Here is a tiny trained network, its code and every weight. The questions are about switching its units off for an input and a class, where a switched-off unit gives its printed mean instead of its output.

import numpy as np


def w(rows, s, z=0):
    codes = np.array(rows[::2]) - 128.0
    scale = np.full(codes.shape[1], s)
    scale[-1] = z or s
    return codes * scale


def f(y):
    return y / 2 * (1 + np.tanh(0.7978845608 * (y + 0.044715 * y**3)))


def log_softmax(a):
    a = a - a.max(-1, keepdims=True)
    return a - np.log(np.exp(a).sum(-1, keepdims=True))


def net(x, mask):
    res = np.array(x, float).reshape(1, 3) / 4 @ E
    y = f(res @ A[0][:, :-1].T + A[0][:, -1])
    res = res + np.where(mask, y, B[0][:, -1]) @ B[0][:, :-1]
    return log_softmax(res[-1] @ U[:, :-1].T + U[:, -1])


A, B = {}, {}
E = w([
[206,131,58,35],'x0',
[207,150,254,91],'x1',
[210,44,132,166],'x2',
],0.0093)
A[0] = w([
[154,157,227,110,102],'N0',
[75,157,185,219,104],'N1',
[210,28,123,174,120],'N2',
[90,112,17,150,105],'N3',
[189,164,210,55,111],'N4',
[202,183,38,18,106],'N5',
[150,126,103,49,106],'N6',
[142,139,143,125,252],'N7',
[60,246,142,41,99],'N8',
],0.014,0.012)
B[0] = w([
[159,64,84,183,203],'N0',
[91,35,197,137,220],'N1',
[198,214,217,133,222],'N2',
[219,85,45,159,227],'N3',
[190,82,52,165,221],'N4',
[41,71,184,137,241],'N5',
[120,87,188,182,171],'N6',
[6,200,40,35,251],'N7',
[241,212,198,135,224],'N8',
],0.021,0.011)
U = w([
[140,95,41,177,6],'0',
[2,65,245,156,112],'1',
[151,239,215,134,212],'2',
[20,192,71,51,232],'3',
],0.0096,0.0024)

Each question gives the input, the list of numbers given to net, and the class t.
The units are the neurons (one row each of A and B). Each row of codes is followed by its name. A weight is (code - 128) times the scale printed after its matrix; where a second scale follows, it is the last column's (A, B and U).
mask holds one flag per neuron, in row order. A switched-off neuron (its flag False) gives its mean, the last column of its row in B, instead of its output. The means were averaged over made-up inputs and are rounded, as every weight is.
A unit's drop is (log p(t) with every unit on - log p(t) with that unit switched off) / (log p(t) with every unit on - log p(t) with every unit switched off).
The circuit of an input: a set's keep is (log p(t) with only the set's units on - log p(t) with every unit switched off) / (log p(t) with every unit on - log p(t) with every unit switched off). Starting from all 9 units, units are removed one at a time, each time the one whose removal leaves the highest keep (on an exact tie, the one counted first), for as long as the keep stays at least 0.8.
circuit, biggest first: the units of the circuit, biggest drop first
k most important neurons: the k neurons with the biggest drops, biggest first
drop of u: that unit's drop, to one decimal
input [0,1,4], class 2: circuit, biggest first -> N2
input [5,6,-5], class 0: 4 most important neurons -> N4, N2, N0, N1
input [-3,-3,3], class 3: circuit, biggest first -> N8, N5, N4, N0
input [-6,-7,-8], class 2: 4 most important neurons -> N8, N4, N0, N5
input [-1,8,5], class 0: 2 most important neurons -> N4, N0
input [8,3,8], class 1: 2 most important neurons -> N5, N8
input [5,3,5], class 1: 2 most important neurons -> N5, N8
input [-4,-2,-5], class 2: 2 most important neurons -> N8, N5
input [0,4,-4], class 0: 2 most important neurons -> N2, N4
input [6,4,-5], class 1: 2 most important neurons -> N5, N2
input [5,-7,8], class 2: 3 most important neurons -> N2, N4, N0
input [2,-3,1], class 3: 2 most important neurons -> N4, N0
input [7,5,1], class 1: 2 most important neurons -> N5, N3
input [1,0,7], class 2: most important neuron -> N2
input [-7,-4,8], class 2: 2 most important neurons -> N2, N5
input [7,-1,4], class 1: drop of N5 -> 0.7
input [7,-3,-2], class 1: drop of N5 -> 1.0
input [3,-3,0], class 3: drop of N1 -> 0.8
